Below are the code and all the weights of a small trained network. Each question names an input and a class and asks about switching units off, where a switched-off unit gives its printed mean instead of its output.

import numpy as np


def w(rows, s, z=0):
    codes = np.array(rows[::2]) - 128.0
    scale = np.full(codes.shape[1], s)
    scale[-1] = z or s
    return codes * scale


def f(y):
    return y / 2 * (1 + np.tanh(0.7978845608 * (y + 0.044715 * y**3)))


def log_softmax(a):
    a = a - a.max(-1, keepdims=True)
    return a - np.log(np.exp(a).sum(-1, keepdims=True))


def net(x, mask):
    res = np.array(x, float).reshape(1, 8) / 4 @ E
    y = f(res @ A[0][:, :-1].T + A[0][:, -1])
    res = res + np.where(mask, y, B[0][:, -1]) @ B[0][:, :-1]
    return log_softmax(res[-1] @ U[:, :-1].T + U[:, -1])


A, B = {}, {}
E = w([
[142,124,98,99,140,104,156,110],'x0',
[104,89,172,142,101,121,131,115],'x1',
[254,168,207,186,200,131,75,38],'x2',
[107,127,180,150,119,155,92,145],'x3',
[156,51,13,94,116,187,3,30],'x4',
[226,93,184,35,28,222,247,183],'x5',
[108,127,142,187,135,174,109,176],'x6',
[55,198,154,116,105,166,204,7],'x7',
],0.0074)
A[0] = w([
[82,212,128,145,79,203,194,28,164],'N1',
[251,121,180,204,181,136,143,63,36],'N2',
[179,134,133,88,81,219,181,135,27],'N3',
[104,212,180,148,157,89,193,168,70],'N4',
[180,97,150,124,116,169,181,125,1],'N5',
[125,82,83,99,115,223,61,77,81],'N6',
[184,89,138,94,106,80,98,181,127],'N7',
[134,158,171,112,108,80,128,189,120],'N8',
[42,112,95,66,98,121,132,191,81],'N9',
[69,152,126,133,180,82,100,84,250],'N10',
[191,79,127,118,119,59,68,207,199],'N11',
[165,129,173,63,84,198,138,116,48],'N12',
],0.012,0.0022)
B[0] = w([
[98,104,137,120,239,166,184,205,236],'N1',
[65,139,133,43,68,107,81,203,245],'N2',
[114,149,97,173,152,120,52,80,232],'N3',
[222,66,112,130,60,128,135,73,225],'N4',
[84,114,116,160,99,106,84,87,189],'N5',
[247,82,171,133,84,75,190,118,224],'N6',
[96,107,151,146,169,152,129,171,189],'N7',
[189,91,122,120,164,106,142,109,181],'N8',
[111,194,162,56,83,119,52,154,209],'N9',
[100,154,104,200,105,169,109,98,224],'N10',
[88,143,133,155,213,174,208,100,229],'N11',
[103,186,102,173,119,123,165,88,215],'N12',
],0.013)
U = w([
[69,178,84,255,106,123,73,88,169],'0',
[94,103,148,116,202,214,207,216,255],'1',
[228,72,138,121,59,121,169,152,47],'2',
[82,169,148,23,47,137,76,240,16],'3',
],0.009,0.0018)

Each question gives the input, the list of numbers given to net, and the class t.
The units are the neurons (one row each of A and B). Each row of codes is followed by its name. A weight is (code - 128) times the scale printed after its matrix; where a second scale follows, it is the last column's (A, B and U).
mask holds one flag per neuron, in row order. A switched-off neuron (its flag False) gives its mean, the last column of its row in B, instead of its output. The means were averaged over made-up inputs and are rounded, as every weight is.
A unit's drop is (log p(t) with every unit on - log p(t) with that unit switched off) / (log p(t) with every unit on - log p(t) with every unit switched off).
The circuit of an input: a set's keep is (log p(t) with only the set's units on - log p(t) with every unit switched off) / (log p(t) with every unit on - log p(t) with every unit switched off). Starting from all 12 units, units are removed one at a time, each time the one whose removal leaves the highest keep (on an exact tie, the one counted first), for as long as the keep stays at least 0.8.
circuit, biggest first: the units of the circuit, biggest drop first
most important unit: the unit with the biggest drop
k most important neurons: the k neurons with the biggest drops, biggest first
drop when u is switched off: that unit's drop, to one decimal
input [4,-5,-8,6,2,2,6,3], class 3: most important unit => N9
input [0,5,1,1,3,8,8,7], class 0: 2 most important neurons => [N3; N12]
input [-1,-8,-6,-8,2,1,5,-3], class 3: 2 most important neurons => [N9; N1]
input [-1,4,0,-2,8,2,-2,-8], class 1: 2 most important neurons => [N11; N7]
input [-7,-2,0,-6,-7,7,7,6], class 0: 3 most important neurons => [N3; N5; N6]
input [-2,3,8,-2,-6,3,1,2], class 3: 2 most important neurons => [N2; N6]
input [6,-7,2,6,3,2,-2,-5], class 1: 2 most important neurons => [N11; N4]
input [-7,2,-4,-5,-1,-5,5,6], class 1: 2 most important neurons => [N1; N3]
input [-7,8,-8,-2,3,-6,0,-1], class 3: 2 most important neurons => [N9; N3]
input [-8,-5,7,0,0,1,6,-4], class 3: 2 most important neurons => [N2; N1]
input [7,5,0,8,8,8,-4,-3], class 0: 4 most important neurons => [N3; N12; N5; N4]
input [-8,-4,-7,2,3,8,2,-2], class 0: 3 most important neurons => [N3; N2; N12]
input [3,-4,4,5,8,-6,3,4], class 2: 2 most important neurons => [N6; N3]
input [-2,-5,7,2,-8,5,-5,6], class 2: circuit, biggest first => [N4]
input [-4,1,1,-7,-7,-4,-7,8], class 1: 2 most important neurons => [N1; N6]
input [-4,-7,-1,-7,1,3,6,0], class 0: 2 most important neurons => [N2; N1]
input [0,2,-3,8,-3,4,-3,3], class 0: drop when N6 is switched off => 0.6
input [0,3,-3,-1,-3,1,-7,-8], class 1: drop when N12 is switched off => 0.0
input [4,4,1,-2,-5,-2,5,8], class 1: drop when N1 is switched off => 3.0
input [1,-4,-4,-7,1,-3,-6,-2], class 3: drop when N12 is switched off => 0.8
input [-2,-5,-8,8,-4,-5,-2,-1], class 3: circuit, biggest first => [N9]
